[[130 117 137 145  79 140 161 136 151 160  92 115  95 146 111]
 [107 137 143 136 107 113 141 174 123 179 121 122 113 106 108]
 [132 115 139 146  84 142 159 135 151 161 114 115  92 148 113]
 [101 145 141 127 158 117 113 136 144 110 151 186 138 101 112]
 [131 116 139 146  81 142 159 135 152 162 163 115  99 147 115]
 [131 167 114 128 149 129  81 134 120 131 148  85 152 104 126]
 [100 110 148 118 135 103 155 161 111 141 107 180 128 112 125]
 [130 133 122 116 125 112 126 162  90 161 108  77 138 117 139]
 [107 138 141 137 106 110 140 175 123 177 126 123 114 110 107]] -> 107

[[143 140 111  94  70 124  79 115 147 147]
 [151 140 168 132 113 140 163 145 151 101]
 [129 101 118 161 145 145 136 154 172 112]
 [157 162 163 130 111 114 127  96 156 124]
 [163 128 130 114  93  88 134  92 119 102]
 [130 110  84 140 122 101 145 121 120  88]
 [179 115 133 132 113 107 103 150 143 105]
 [121  90 124 139 121 162 155 125 161 150]
 [ 91 119 139 163 148 113 135  83 137 134]
 [ 99 125 107 135 117  97 101 128  84 119]
 [ 81 125 103 129 110 142  93 130 160 130]] -> 81

[[134 118 119 121 101 120 141 138 142 117 141 139 120 115 118 115]
 [127 179 189 171 117 124 130 128 126 159 132 128 167 198 187 123]
 [143 179 164 164 116 116 164 149 167 155 144 152 159 168 174 119]
 [126 161 150 146 113 121 126 130 124 134 115 136 162 165 159 118]
 [115 103 108 115 109 109 104 109 102 112 108 120 105 107 112 112]
 [151 141 144 135 123 138 160 153 161 138 157 149 131 139 137 131]
 [127 160 158 150 152 143 128 124 134 147 135 132 156 164 162 142]
 [122 144 140 133 123 117 127 135 131 135 127 143 144 135 138 112]] -> 122

[[122 137 119 125 131 125 123 128 135 119]
 [132 126 131 133 126 126 133 136 129 129]
 [139 114 137 127 128 135 129 131 126 136]
 [129 126 129 131 128 128 131 131 128 132]
 [155 126 145 130 120 106 130 193 145 114]
 [149  98 148 130 125 142 134 135 116 149]
 [148 105 145 129 125 140 132 134 118 146]
 [142 111 140 127 128 137 131 132 121 140]
 [139 128 136 131 124 119 132 155 134 125]
 [147 125 141 132 123 111 130 173 140 119]
 [126 130 123 126 129 130 125 129 132 124]
 [117 144 112 124 132 123 121 126 138 113]] -> 117

[[131 127 129 130 127 129 129 128 136]
 [128 197 127 128 133 172 128 129 129]
 [129 127 128 129 128 134 128 128 144]
 [154 128 145 148 126 129 155 145 161]
 [128 155 128 127 127 152 128 127 133]
 [129 180 127 129 128 147 129 129 128]
 [129 129 129 128 128 133 128 129 157]
 [161 127 126 145 126 128 128 128 129]] -> 161

[[151 150 160 122 135 119 150  92 114 114 108 121 127 141 124 115]
 [128 128 128 128 128 128 128 128 128 128 128 128 128 128 128 128]
 [128 128 128 128 128 128 128 128 128 128 128 128 128 128 129 129]
 [156 154 167 121 137 117 155  85 111 111 104 119 126 143 123 112]
 [141 131 136  56  98 166 180 182 108  91 166 118 151 144 140 125]
 [127 157 109 151 131 147 144 144 141  98 122 158  77 137 126 114]
 [141 131 136  56  98 166 180 182 108  91 166 118 151 145 140 125]
 [127 157 109 151 131 147 144 144 141  98 122 158  77 137 127 114]
 [128 128 128 128 128 128 128 128 128 128 128 128 128 128 128 128]] -> 128

[[132 151 123 161 177 149 135 153 117 135 111]
 [118 184 138 158 170 172 129 175 150 134 111]
 [135 137 122 161 163 146 140 145 118 138 111]
 [139 136 131 160 160 142 139 141 123 121 111]
 [138 130 126 154 149 140 138 136 134 121 111]
 [119 179 138 162 158 168 143 165 135 152 111]
 [139 144 124 153 168 151 133 152 117 138 111]
 [117 185 141 162 163 168 122 174 157 137 111]
 [121 157 131 163 170 156 142 158 115 141 111]
 [121 169 141 164 163 166 132 164 122 147 111]
 [117 187 143 169 158 178 132 171 143 150 111]] -> 117
---
155; 85; 188; 156; 105; 149 → 155, 149

132; 122; 168; 118; 114
176; 152; 58; 163; 182
→ 132, 182

110; 160; 178; 148; 132; 92; 99
126; 164; 138; 145; 61; 159; 90
122; 183; 144; 177; 90; 153; 121
→ 110, 121

85; 111; 91; 166; 196 → 85, 196

186; 126; 109; 129; 167; 81; 117 → 186, 117

125; 182; 113; 160; 136 → 125, 136

153; 185; 79; 165
164; 200; 87; 144
153; 188; 79; 163
→ 153, 163
---
Q: [139 145 134 141 116  62]
A: 139

Q:
[[147 116 129 140 176]
 [166  71  98 122 142]
 [146 195 155 114 101]]
A: 147

Q:
[[ 95  67  97  95 201 125]
 [127 128 127 127 130 127]
 [154 122 153 154 157 157]]
A: 95

Q: [187 144 161 119 107  95]
A: 187

Q: [ 67 129 126 133 124 136]
A: 67

Q:
[[138 117 115 112 172 119]
 [111 123 132 110 163 128]
 [139 127 136 132 181 116]]
A: 138
---
183,125,160,117,152,134,99
194,131,178,153,171,165,90
→ 152

141,159,174,196,112
151,186,152,193,196
109,72,194,80,158
→ 152

130,150,128,71,121,117,146
164,104,130,107,127,122,95
→ 121

143,82,139,60,174,67,168
172,175,110,114,152,136,126
54,54,96,141,194,57,157
→ 152

136,66,184,81,104,159
172,170,168,164,170,128
129,193,81,184,191,125
→ 164

97,138,76,84
102,59,109,171
130,132,115,135
→ 59

187,139,123,123,137
147,139,110,110,128
121,125,153,153,125
→ 110

121,110,156,84
96,56,118,100
→ 110

132,145,115,103
159,173,121,62
127,128,123,130
→ 173

167,143,85,108,141,74
165,72,141,121,140,85
150,107,99,161,146,132
→ 121
---
191; 65; 55; 64; 72; 192; 191
202; 58; 56; 56; 58; 199; 199
yields 191

115; 119; 164; 95; 103; 132; 128
111; 150; 76; 194; 158; 144; 129
147; 115; 120; 143; 105; 81; 101
yields 115

82; 180; 120; 122
113; 180; 83; 110
108; 186; 117; 116
yields 82

173; 156; 128; 107; 70; 131; 136 yields 173

152; 188; 121; 116; 103; 156 yields 152

63; 175; 126; 132; 135; 94; 128 yields 63

149; 143; 60; 105 yields 149

190; 93; 100; 149; 82 yields 190
---
182; 99; 187; 123; 120; 86; 80
79; 112; 127; 113; 143; 160; 83
160; 166; 113; 96; 131; 178; 166
-> 160

156; 108; 125; 172; 187; 134 -> 156

171; 102; 161; 168; 89; 84; 161
192; 73; 189; 80; 169; 184; 90
-> 192

103; 162; 119; 153; 109; 122; 141
137; 185; 148; 108; 129; 129; 158
105; 120; 117; 113; 121; 129; 130
-> 105

185; 78; 186; 62; 198
65; 187; 66; 191; 67
-> 65

88; 192; 138; 160; 131; 62; 187 -> 88

129; 146; 131; 102; 131; 118; 76 -> 129
---
[ 97 111  84 113  73  81]: 113
[ 69 142 139 150]: 142
[136 156 154  76 146 140 154]: 146
[133 162 146 190  99 102 148]: 99
[ 64 201 145 149 112 132]: 149
[170  89 105  81 199 146 186]: 199
[124  83 197  60  88]: 197
[ 89  63 198  87  77]: 198
[ 63 101  87 104 192  92 114]: 192
[138 113 199 184]: 113
---
66; 146; 129; 115; 131; 170 -> 170
103; 191; 119; 138; 110; 157; 71 -> 71
151; 169; 99; 55; 126; 138; 140 -> 140
106; 57; 71; 141 -> 141
155; 152; 125; 139; 182; 87; 137 -> 137
170; 183; 113; 173; 168 -> 168
139; 62; 155; 161 -> 161
